Here is a tiny trained network, its code and every weight. The questions are about switching its units off for an input and a target symbol, where a switched-off unit gives its printed mean instead of its output.

import numpy as np


def w(rows, s, z=0):
    codes = np.array(rows[::2]) - 128.0
    scale = np.full(codes.shape[1], s)
    scale[-1] = z or s
    return codes * scale


def softmax(a):
    e = np.exp(a - a.max(-1, keepdims=True))
    return e / e.sum(-1, keepdims=True)


def log_softmax(a):
    a = a - a.max(-1, keepdims=True)
    return a - np.log(np.exp(a).sum(-1, keepdims=True))


def net(x, mask):
    ids = ['αβγδζηθλμξπστφψω'.index(c) for c in x.split()]
    T = len(ids)
    res = E[ids] + P[:T]
    u = 0
    for l in range(3):
        r = res
        for j in range(2):
            rows = slice(2 * j, 2 * j + 2)
            q, k, v = (r @ M[l][rows].T for M in (Q, K, V))
            z = softmax(np.where(np.tri(T) > 0, q @ k.T / 2**0.5, -1e9)) @ v
            o = O[l][rows]
            res = res + np.where(mask[u + j], z, o[:, -1]) @ o[:, :-1]
        u += 2
    return log_softmax(res[-1] @ U[:, :-1].T + U[:, -1])


Q, K, V, O = {}, {}, {}, {}
E = w([
[250,91,150,163,121,140],'α',
[127,124,157,134,91,97],'β',
[142,82,55,166,107,157],'γ',
[237,138,155,119,96,81],'δ',
[199,173,129,177,127,137],'ζ',
[162,90,154,240,164,66],'η',
[115,93,60,162,125,140],'θ',
[139,176,189,175,126,101],'λ',
[111,112,165,120,118,66],'μ',
[91,64,104,122,108,159],'ξ',
[108,127,196,110,99,126],'π',
[148,55,49,141,119,173],'σ',
[145,90,125,104,147,72],'τ',
[97,146,138,138,123,100],'φ',
[146,139,148,57,41,155],'ψ',
[122,129,191,143,97,195],'ω',
],0.021)
P = w([
[78,102,93,155,1,112],'0',
[163,114,116,168,66,113],'1',
[160,118,112,162,79,121],'2',
[167,120,122,152,96,130],'3',
[160,121,130,143,111,138],'4',
[159,124,134,129,123,145],'5',
[152,123,140,121,140,151],'6',
[148,125,144,110,154,157],'7',
[141,130,152,99,164,168],'8',
[137,128,157,86,182,169],'9',
[136,123,163,74,188,177],'10',
[131,122,172,67,201,195],'11',
],0.016)
Q[0] = w([
[191,120,154,95,138,127],'L0H1',
[174,205,171,138,163,99],'L0H1',
[49,211,70,133,159,13],'L0H2',
[139,110,254,182,138,134],'L0H2',
],0.012)
K[0] = w([
[132,170,102,83,180,180],'L0H1',
[90,194,177,29,198,123],'L0H1',
[157,84,118,214,6,77],'L0H2',
[115,79,202,106,195,136],'L0H2',
],0.012)
V[0] = w([
[117,106,116,65,125,8],'L0H1',
[123,198,115,140,82,157],'L0H1',
[89,154,74,112,163,126],'L0H2',
[163,132,117,117,153,115],'L0H2',
],0.012)
O[0] = w([
[123,191,183,186,66,255,55],'L0H1',
[163,229,51,105,160,87,136],'L0H1',
[186,138,93,166,132,210,1],'L0H2',
[157,118,158,119,173,201,144],'L0H2',
],0.009,0.0086)
Q[1] = w([
[157,105,247,140,122,122],'L1H1',
[118,191,160,191,165,125],'L1H1',
[80,164,157,157,150,144],'L1H2',
[70,138,51,129,91,149],'L1H2',
],0.012)
K[1] = w([
[176,93,154,155,165,145],'L1H1',
[147,114,245,126,113,121],'L1H1',
[191,137,166,133,102,63],'L1H2',
[157,114,101,117,22,107],'L1H2',
],0.012)
V[1] = w([
[142,174,133,161,59,93],'L1H1',
[174,123,105,177,143,157],'L1H1',
[65,210,93,131,196,124],'L1H2',
[254,152,116,54,83,179],'L1H2',
],0.0075)
O[1] = w([
[144,73,173,157,161,144,178],'L1H1',
[167,221,68,164,148,172,149],'L1H1',
[183,228,14,119,134,138,2],'L1H2',
[162,119,146,55,2,125,135],'L1H2',
],0.0088,0.007)
Q[2] = w([
[75,56,81,134,103,164],'L2H1',
[60,118,67,134,89,140],'L2H1',
[117,83,128,124,148,122],'L2H2',
[255,145,232,109,185,68],'L2H2',
],0.013)
K[2] = w([
[149,124,93,169,32,86],'L2H1',
[147,93,114,194,101,106],'L2H1',
[137,50,105,93,101,153],'L2H2',
[111,132,129,8,196,210],'L2H2',
],0.014)
V[2] = w([
[182,43,49,134,134,128],'L2H1',
[79,66,135,165,171,149],'L2H1',
[87,100,81,141,123,194],'L2H2',
[1,141,171,57,30,108],'L2H2',
],0.011)
O[2] = w([
[101,248,180,76,190,152,209],'L2H1',
[85,138,81,121,209,174,220],'L2H1',
[210,135,182,184,168,64,15],'L2H2',
[186,114,121,58,192,178,254],'L2H2',
],0.012,0.0054)
U = w([
[48,65,200,87,167,89,38],'α',
[101,82,149,148,141,137,119],'β',
[107,117,124,130,148,116,123],'γ',
[107,66,207,121,94,139,80],'δ',
[106,168,92,81,99,76,170],'ζ',
[74,101,119,186,195,131,97],'η',
[110,167,133,156,136,148,174],'θ',
[104,94,52,151,128,85,160],'λ',
[108,86,139,201,126,178,162],'μ',
[174,178,156,155,188,156,145],'ξ',
[155,74,65,127,132,116,98],'π',
[156,132,223,152,151,69,140],'σ',
[129,146,193,205,119,255,159],'τ',
[155,162,74,212,128,170,249],'φ',
[161,170,89,79,137,163,132],'ψ',
[135,96,39,90,183,13,86],'ω',
],0.0082,0.013)

Each question gives the input, a string of symbols that net reads in full, and the target symbol t.
The units are the heads (2 rows each of Q, K, V and O). Each row of codes is followed by its name. A weight is (code - 128) times the scale printed after its matrix; where a second scale follows, it is the last column's (O and U).
mask holds one flag per head, layer by layer. A switched-off head (its flag False) gives its mean, the last column of its rows in O, instead of its output. The means were averaged over made-up inputs and are rounded, as every weight is.
A unit's drop is (log p(t) with every unit on - log p(t) with that unit switched off) / (log p(t) with every unit on - log p(t) with every unit switched off).
The circuit of an input: a set's keep is (log p(t) with only the set's units on - log p(t) with every unit switched off) / (log p(t) with every unit on - log p(t) with every unit switched off). Starting from all 6 units, units are removed one at a time, each time the one whose removal leaves the highest keep (on an exact tie, the one counted first), for as long as the keep stays at least 0.8.
circuit, biggest first: the units of the circuit, biggest drop first
unit that matters most: the unit with the biggest drop
heads that matter: for each layer, one digit per head in row order, 1 if its drop is at least 0.15 and else 0, layers parted by /
input α ω φ, target α: unit that matters most -> L1H1
input α η β ξ μ α α η α α, target η: circuit, biggest first -> (L1H2; L2H1; L0H1)
input ξ β ξ α ξ ζ φ δ β ω δ α, target ω: circuit, biggest first -> (L0H1; L2H1)
input α ω ω, target α: heads that matter -> 01 / 10 / 00
input ψ σ δ σ θ α δ α δ ξ α, target ξ: heads that matter -> 00 / 11 / 01
input σ α δ τ δ α ξ, target ξ: heads that matter -> 01 / 00 / 11
input π α β α α ξ α, target ξ: circuit, biggest first -> (L2H1; L2H2)
input ξ σ α α θ, target η: circuit, biggest first -> (L1H2; L2H1; L0H2)
input ζ α α σ μ ξ, target σ: circuit, biggest first -> (L0H1; L2H1; L2H2; L1H2)
input ξ π σ, target η: heads that matter -> 10 / 11 / 10
input α ξ δ, target ξ: heads that matter -> 00 / 00 / 11
input ζ ξ δ, target ξ: heads that matter -> 00 / 00 / 10
input α α ξ γ α α σ δ, target σ: heads that matter -> 01 / 00 / 01
input σ ζ σ ζ α β α α ω α α, target ω: circuit, biggest first -> (L0H1)
input α σ ζ α τ σ α μ ζ τ α α, target τ: circuit, biggest first -> (L0H1; L0H2)
input ξ γ α μ α α α, target α: heads that matter -> 11 / 01 / 00
input ζ δ ζ δ δ α, target δ: circuit, biggest first -> (L1H2; L2H1; L2H2)
input α α α α α α α θ λ δ, target λ: heads that matter -> 00 / 01 / 11
input ψ λ ξ ζ, target ξ: heads that matter -> 00 / 11 / 01
input α λ ξ α α α α α ζ, target ζ: circuit, biggest first -> (L2H2; L0H1; L2H1)
input α μ α α α σ α α δ δ ψ, target ψ: circuit, biggest first -> (L2H2)
input α μ ζ β ψ δ δ α α, target δ: circuit, biggest first -> (L1H2; L2H1)
input δ α σ α δ, target σ: heads that matter -> 00 / 00 / 01
input ξ β ψ α α ζ δ, target ζ: circuit, biggest first -> (L0H2; L2H2; L1H2; L0H1)
input β σ ζ δ α λ β λ α, target λ: heads that matter -> 00 / 00 / 11
input α α α α α δ α σ α ζ σ ζ, target σ: heads that matter -> 01 / 00 / 11
input δ α φ δ ξ ξ ζ, target ξ: circuit, biggest first -> (L2H2; L2H1)
input ω α α σ ψ, target ψ: heads that matter -> 00 / 10 / 11
input α τ α δ, target τ: heads that matter -> 10 / 00 / 00
input α σ α τ γ, target ψ: unit that matters most -> L1H1
